Below are the code and all the weights of a small trained network. Each question names an input and a class and asks about switching units off, where a switched-off unit gives its printed mean instead of its output.

import numpy as np


def w(rows, s, z=0):
    codes = np.array(rows[::2]) - 128.0
    scale = np.full(codes.shape[1], s)
    scale[-1] = z or s
    return codes * scale


def norm(h):
    return h / np.sqrt((h * h).mean(-1, keepdims=True) + 1e-5)


def f(y):
    return y / 2 * (1 + np.tanh(0.7978845608 * (y + 0.044715 * y**3)))


def log_softmax(a):
    a = a - a.max(-1, keepdims=True)
    return a - np.log(np.exp(a).sum(-1, keepdims=True))


def net(x, mask):
    res = np.array(x, float).reshape(1, 8) / 4 @ E
    u = 0
    for l in range(4):
        y = f(norm(res) @ A[l][:, :-1].T + A[l][:, -1])
        res = res + np.where(mask[u : u + 4], y, B[l][:, -1]) @ B[l][:, :-1]
        u += 4
    return log_softmax(norm(res)[-1] @ U[:, :-1].T + U[:, -1])


A, B = {}, {}
E = w([
[138,143,123],'x0',
[110,101,136],'x1',
[1,126,54],'x2',
[128,125,132],'x3',
[130,135,126],'x4',
[165,30,75],'x5',
[229,94,212],'x6',
[106,94,140],'x7',
],0.0043)
A[0] = w([
[148,172,139,217],'L0N0',
[112,73,255,60],'L0N1',
[83,198,104,78],'L0N2',
[116,112,181,254],'L0N3',
],0.0067,0.00046)
B[0] = w([
[120,145,203,181],'L0N0',
[172,133,145,247],'L0N1',
[78,64,186,250],'L0N2',
[74,253,136,174],'L0N3',
],0.0062,0.0014)
A[1] = w([
[99,113,237,251],'L1N0',
[147,120,128,90],'L1N1',
[91,149,191,80],'L1N2',
[135,163,1,186],'L1N3',
],0.0078,0.0025)
B[1] = w([
[211,254,97,255],'L1N0',
[78,217,66,118],'L1N1',
[74,248,249,160],'L1N2',
[123,33,85,181],'L1N3',
],0.0037,0.0036)
A[2] = w([
[72,120,125,105],'L2N0',
[213,2,54,253],'L2N1',
[139,109,68,29],'L2N2',
[143,131,107,52],'L2N3',
],0.0069,0.0026)
B[2] = w([
[177,118,189,133],'L2N0',
[127,26,111,252],'L2N1',
[85,69,144,118],'L2N2',
[2,81,116,111],'L2N3',
],0.0046,0.0047)
A[3] = w([
[103,68,222,253],'L3N0',
[159,215,157,201],'L3N1',
[210,147,44,237],'L3N2',
[3,127,107,254],'L3N3',
],0.0068,0.00087)
B[3] = w([
[222,159,140,158],'L3N0',
[4,61,199,253],'L3N1',
[6,22,114,171],'L3N2',
[119,254,90,222],'L3N3',
],0.0049,0.0028)
U = w([
[61,222,220,223],'0',
[145,3,64,251],'1',
[9,230,59,66],'2',
[16,69,2,43],'3',
[245,190,236,55],'4',
[253,32,169,44],'5',
],0.012,0.0032)

Each question gives the input, the list of numbers given to net, and the class t.
The units are the neurons (one row each of A and B). Each row of codes is followed by its name. A weight is (code - 128) times the scale printed after its matrix; where a second scale follows, it is the last column's (A, B and U).
mask holds one flag per neuron, layer by layer. A switched-off neuron (its flag False) gives its mean, the last column of its row in B, instead of its output. The means were averaged over made-up inputs and are rounded, as every weight is.
A unit's drop is (log p(t) with every unit on - log p(t) with that unit switched off) / (log p(t) with every unit on - log p(t) with every unit switched off).
The circuit of an input: a set's keep is (log p(t) with only the set's units on - log p(t) with every unit switched off) / (log p(t) with every unit on - log p(t) with every unit switched off). Starting from the 12 units with the biggest drops (on a tie, the unit counted first), units are removed one at a time, each time the one whose removal leaves the highest keep (on an exact tie, the one counted first), for as long as the keep stays at least 0.8.
circuit, biggest first: the units of the circuit, biggest drop first
top k neurons: the k neurons with the biggest drops, biggest first
top k neurons in layer l: the k neurons of layer l with the biggest drops, biggest first
drop of u: that unit's drop, to one decimal
input [8,-4,-7,-5,4,-3,0,1], class 0: circuit, biggest first -> (L3N1 L2N1 L1N3)
input [7,8,-4,-1,-5,-2,0,2], class 0: circuit, biggest first -> (L3N1 L0N3)
input [-6,-2,-7,6,6,-3,-3,-2], class 0: circuit, biggest first -> (L3N1 L2N1)
input [-1,0,-6,-6,-3,-2,0,8], class 0: circuit, biggest first -> (L0N3 L2N1)
input [4,-2,2,-2,1,1,7,-4], class 1: top neuron -> (L3N2)
input [2,-8,1,1,2,-2,5,1], class 0: circuit, biggest first -> (L3N1 L2N1)
input [-7,5,2,-6,1,-2,8,-2], class 0: circuit, biggest first -> (L0N3 L2N1)
input [-5,5,4,7,-5,0,5,1], class 0: top 3 neurons -> (L0N3 L2N1 L3N1)
input [6,3,-7,-3,3,0,-2,5], class 0: top 2 neurons in layer 0 -> (L0N3 L0N0)
input [3,-6,6,-3,-2,2,2,-3], class 1: drop of L0N3 -> 0.1
input [0,-5,-7,2,-5,-1,-2,5], class 0: drop of L3N2 -> 0.2
input [7,-3,4,6,-7,-1,6,-1], class 0: drop of L3N1 -> 0.4
